Below is a small trained network, with its code and all its weights. Each question gives an input and a target symbol and asks what happens when units are switched off, that is, made to give their printed mean instead of their output.

import numpy as np


def w(rows, s, z=0):
    codes = np.array(rows[::2]) - 128.0
    scale = np.full(codes.shape[1], s)
    scale[-1] = z or s
    return codes * scale


def softmax(a):
    e = np.exp(a - a.max(-1, keepdims=True))
    return e / e.sum(-1, keepdims=True)


def log_softmax(a):
    a = a - a.max(-1, keepdims=True)
    return a - np.log(np.exp(a).sum(-1, keepdims=True))


def net(x, mask):
    ids = ['αβγδεζηθλμξπσφ'.index(c) for c in x.split()]
    T = len(ids)
    res = E[ids] + P[:T]
    u = 0
    for l in range(3):
        r = res
        for j in range(3):
            rows = slice(2 * j, 2 * j + 2)
            q, k, v = (r @ M[l][rows].T for M in (Q, K, V))
            z = softmax(np.where(np.tri(T) > 0, q @ k.T / 2**0.5, -1e9)) @ v
            o = O[l][rows]
            res = res + np.where(mask[u + j], z, o[:, -1]) @ o[:, :-1]
        u += 3
    return log_softmax(res[-1] @ U[:, :-1].T + U[:, -1])


Q, K, V, O = {}, {}, {}, {}
E = w([
[147,175,95,163,134,118,153,125,183],'α',
[107,147,113,122,128,90,111,171,170],'β',
[139,120,193,147,147,132,119,135,111],'γ',
[168,118,217,107,105,78,118,151,135],'δ',
[90,128,104,70,113,103,168,198,54],'ε',
[99,151,61,124,155,202,99,108,105],'ζ',
[201,151,57,209,181,141,98,230,142],'η',
[151,162,153,66,35,144,164,86,208],'θ',
[81,128,126,96,167,108,34,177,63],'λ',
[103,138,130,76,74,121,3,107,192],'μ',
[106,145,121,75,89,118,77,138,155],'ξ',
[178,120,172,125,110,195,210,108,70],'π',
[175,129,188,140,116,175,89,60,152],'σ',
[97,159,88,39,44,157,156,108,135],'φ',
],0.0058)
P = w([
[99,114,120,143,135,105,149,114,139],'0',
[101,174,156,143,116,130,119,150,118],'1',
[174,115,99,88,161,124,112,128,138],'2',
[103,90,153,113,90,178,136,179,155],'3',
[171,216,145,124,114,135,98,143,85],'4',
[186,48,101,68,145,156,130,147,160],'5',
[130,148,170,162,40,175,117,191,98],'6',
[254,173,143,101,169,167,118,109,71],'7',
],0.0054)
Q[0] = w([
[38,96,196,175,61,194,159,203,174],'0.h0',
[169,3,85,83,171,135,156,138,194],'0.h0',
[224,153,126,80,94,247,79,244,129],'0.h1',
[217,105,78,65,143,157,94,145,127],'0.h1',
[220,180,83,66,198,46,124,75,75],'0.h2',
[160,3,72,61,167,99,151,130,165],'0.h2',
],0.038)
K[0] = w([
[185,78,80,49,216,107,129,94,152],'0.h0',
[164,240,128,112,141,96,118,85,79],'0.h0',
[194,116,96,150,133,158,111,203,155],'0.h1',
[139,187,156,154,108,148,119,178,105],'0.h1',
[82,165,158,204,38,167,121,172,111],'0.h2',
[141,254,145,113,129,107,117,97,76],'0.h2',
],0.046)
V[0] = w([
[128,137,160,149,109,150,1,38,220],'0.h0',
[152,120,166,191,208,68,52,232,80],'0.h0',
[136,148,79,236,170,43,168,185,225],'0.h1',
[129,90,227,36,93,55,23,150,106],'0.h1',
[30,147,9,115,148,138,51,169,91],'0.h2',
[150,124,111,208,219,211,120,60,98],'0.h2',
],0.02)
O[0] = w([
[228,174,160,55,92,92,158,219,152,79],'0.h0',
[86,208,224,193,189,174,135,192,91,150],'0.h0',
[66,158,205,81,190,135,208,152,229,255],'0.h1',
[140,167,145,150,51,240,121,111,53,30],'0.h1',
[129,98,206,45,131,113,2,152,73,79],'0.h2',
[172,219,93,133,178,60,92,73,55,119],'0.h2',
],0.0093,0.0068)
Q[1] = w([
[158,213,65,194,140,109,166,74,49],'1.h0',
[111,182,247,64,175,143,36,253,39],'1.h0',
[176,93,57,100,61,100,242,155,182],'1.h1',
[152,83,28,110,67,104,10,72,141],'1.h1',
[96,102,195,33,226,73,150,217,188],'1.h2',
[110,182,212,96,140,237,1,62,62],'1.h2',
],0.026)
K[1] = w([
[166,112,150,109,129,132,207,195,124],'1.h0',
[96,235,212,112,147,124,95,145,66],'1.h0',
[208,153,147,50,83,101,107,170,78],'1.h1',
[114,115,215,140,175,161,169,252,123],'1.h1',
[164,139,200,145,168,117,229,166,125],'1.h2',
[137,142,189,147,144,178,40,110,81],'1.h2',
],0.035)
V[1] = w([
[3,147,93,217,143,68,70,138,226],'1.h0',
[138,180,237,59,182,140,252,86,151],'1.h0',
[97,78,96,200,100,196,141,4,235],'1.h1',
[35,166,97,78,136,168,145,42,232],'1.h1',
[115,117,189,56,170,216,250,87,43],'1.h2',
[109,96,70,159,51,104,124,102,109],'1.h2',
],0.0053)
O[1] = w([
[65,208,94,82,130,252,63,129,118,254],'1.h0',
[216,125,130,164,203,205,135,87,195,228],'1.h0',
[165,117,150,194,208,157,141,94,198,185],'1.h1',
[179,81,162,193,148,103,118,84,116,202],'1.h1',
[140,108,159,160,123,130,134,81,144,166],'1.h2',
[98,137,89,53,101,143,148,149,112,24],'1.h2',
],0.0038,0.0078)
Q[2] = w([
[88,181,174,66,161,126,74,119,248],'2.h0',
[130,44,127,11,79,98,62,209,126],'2.h0',
[116,214,135,71,193,144,136,135,141],'2.h1',
[157,147,76,43,16,30,123,215,148],'2.h1',
[116,140,147,102,128,71,86,86,97],'2.h2',
[146,59,181,222,197,187,155,101,251],'2.h2',
],0.03)
K[2] = w([
[151,99,149,151,158,157,93,200,30],'2.h0',
[155,76,43,52,43,94,103,139,63],'2.h0',
[79,158,148,93,83,39,217,143,217],'2.h1',
[115,7,191,53,65,159,29,180,133],'2.h1',
[112,137,104,120,118,70,125,114,116],'2.h2',
[86,227,213,90,246,122,148,251,79],'2.h2',
],0.029)
V[2] = w([
[84,100,163,15,149,93,94,68,193],'2.h0',
[199,110,93,207,198,89,47,231,158],'2.h0',
[99,145,73,95,96,88,93,124,187],'2.h1',
[131,52,111,119,150,81,65,232,155],'2.h1',
[110,192,226,94,193,131,77,78,71],'2.h2',
[196,109,240,115,46,181,144,1,114],'2.h2',
],0.0058)
O[2] = w([
[151,72,105,65,103,90,141,95,132,158],'2.h0',
[140,152,111,124,121,128,105,155,71,186],'2.h0',
[138,170,171,118,125,163,118,100,107,141],'2.h1',
[165,111,123,156,174,160,100,95,181,117],'2.h1',
[108,116,118,103,125,95,171,135,3,246],'2.h2',
[117,123,164,78,122,111,190,99,143,69],'2.h2',
],0.0044,0.012)
U = w([
[26,178,149,61,189,48,111,136,243,244],'α',
[121,100,201,74,129,148,187,77,136,164],'β',
[156,121,128,149,141,136,193,143,75,148],'γ',
[120,119,145,177,77,233,227,157,118,39],'δ',
[43,33,141,155,117,185,79,108,101,50],'ε',
[187,122,116,95,160,50,37,87,94,123],'ζ',
[131,193,143,187,153,117,86,143,97,63],'η',
[172,78,108,123,108,152,151,136,174,3],'θ',
[121,97,164,167,101,120,100,171,49,102],'λ',
[191,124,150,80,93,151,117,190,126,111],'μ',
[147,101,138,112,108,160,110,153,135,115],'ξ',
[119,139,20,194,132,118,110,61,85,237],'π',
[252,242,89,139,107,87,163,155,106,70],'σ',
[142,39,120,71,122,145,94,98,141,77],'φ',
],0.004,0.0032)

Each question gives the input, a string of symbols that net reads in full, and the target symbol t.
The units are the heads (2 rows each of Q, K, V and O). Each row of codes is followed by its name. A weight is (code - 128) times the scale printed after its matrix; where a second scale follows, it is the last column's (O and U).
mask holds one flag per head, layer by layer. A switched-off head (its flag False) gives its mean, the last column of its rows in O, instead of its output. The means were averaged over made-up inputs and are rounded, as every weight is.
A unit's drop is (log p(t) with every unit on - log p(t) with that unit switched off) / (log p(t) with every unit on - log p(t) with every unit switched off).
The circuit of an input: a set's keep is (log p(t) with only the set's units on - log p(t) with every unit switched off) / (log p(t) with every unit on - log p(t) with every unit switched off). Starting from all 9 units, units are removed one at a time, each time the one whose removal leaves the highest keep (on an exact tie, the one counted first), for as long as the keep stays at least 0.8.
units of the circuit, in order: the units of the circuit, biggest drop first
most important unit: the unit with the biggest drop
which heads matter: for each layer, one digit per head in row order, 1 if its drop is at least 0.15 and else 0, layers parted by /
drop when u is switched off: that unit's drop, to one decimal
input φ π δ δ, target δ: units of the circuit, in order -> [0.h1; 0.h2]
input σ π ε σ η π η, target π: units of the circuit, in order -> [0.h2; 0.h0]
input π π β π π γ, target π: units of the circuit, in order -> [0.h1; 0.h2]
input α ζ μ π, target μ: units of the circuit, in order -> [0.h0; 0.h2]
input λ π δ π β π θ, target π: units of the circuit, in order -> [0.h1; 0.h0]
input δ π σ, target π: units of the circuit, in order -> [0.h1; 0.h2]
input δ δ γ π δ δ, target δ: which heads matter -> 011 / 000 / 000
input π γ π δ δ ζ δ, target ζ: units of the circuit, in order -> [0.h2; 0.h1]
input δ θ α π π ζ δ π, target δ: units of the circuit, in order -> [0.h2; 0.h1]
input ε π π μ σ σ π β, target π: units of the circuit, in order -> [0.h1; 0.h0]
input σ π μ β, target μ: most important unit -> 0.h0
input η σ π δ η σ σ, target σ: units of the circuit, in order -> [0.h0; 0.h2]
input ζ π σ δ, target σ: which heads matter -> 111 / 000 / 000
input σ δ ζ π, target ζ: most important unit -> 0.h2
input π π η η β β ε ε, target ε: which heads matter -> 101 / 000 / 000
input δ δ ε φ π, target φ: units of the circuit, in order -> [0.h0; 0.h2]
input π λ φ, target λ: which heads matter -> 111 / 000 / 000
input γ π δ π ζ π, target ζ: which heads matter -> 001 / 000 / 000
input ε π θ, target π: which heads matter -> 111 / 000 / 000
input π λ δ, target λ: which heads matter -> 111 / 000 / 000
input γ η μ π σ η, target σ: most important unit -> 0.h0
input α δ α π α, target π: which heads matter -> 101 / 000 / 000
input ζ ζ μ γ λ π η, target α: which heads matter -> 010 / 010 / 000
input α π α, target π: drop when 0.h1 is switched off -> 0.4
input δ δ π ε η ε π η, target π: drop when 2.h2 is switched off -> 0.2
input α σ λ π δ λ, target δ: drop when 0.h0 is switched off -> 0.1
input π σ σ ζ π π μ, target π: drop when 0.h2 is switched off -> 0.3
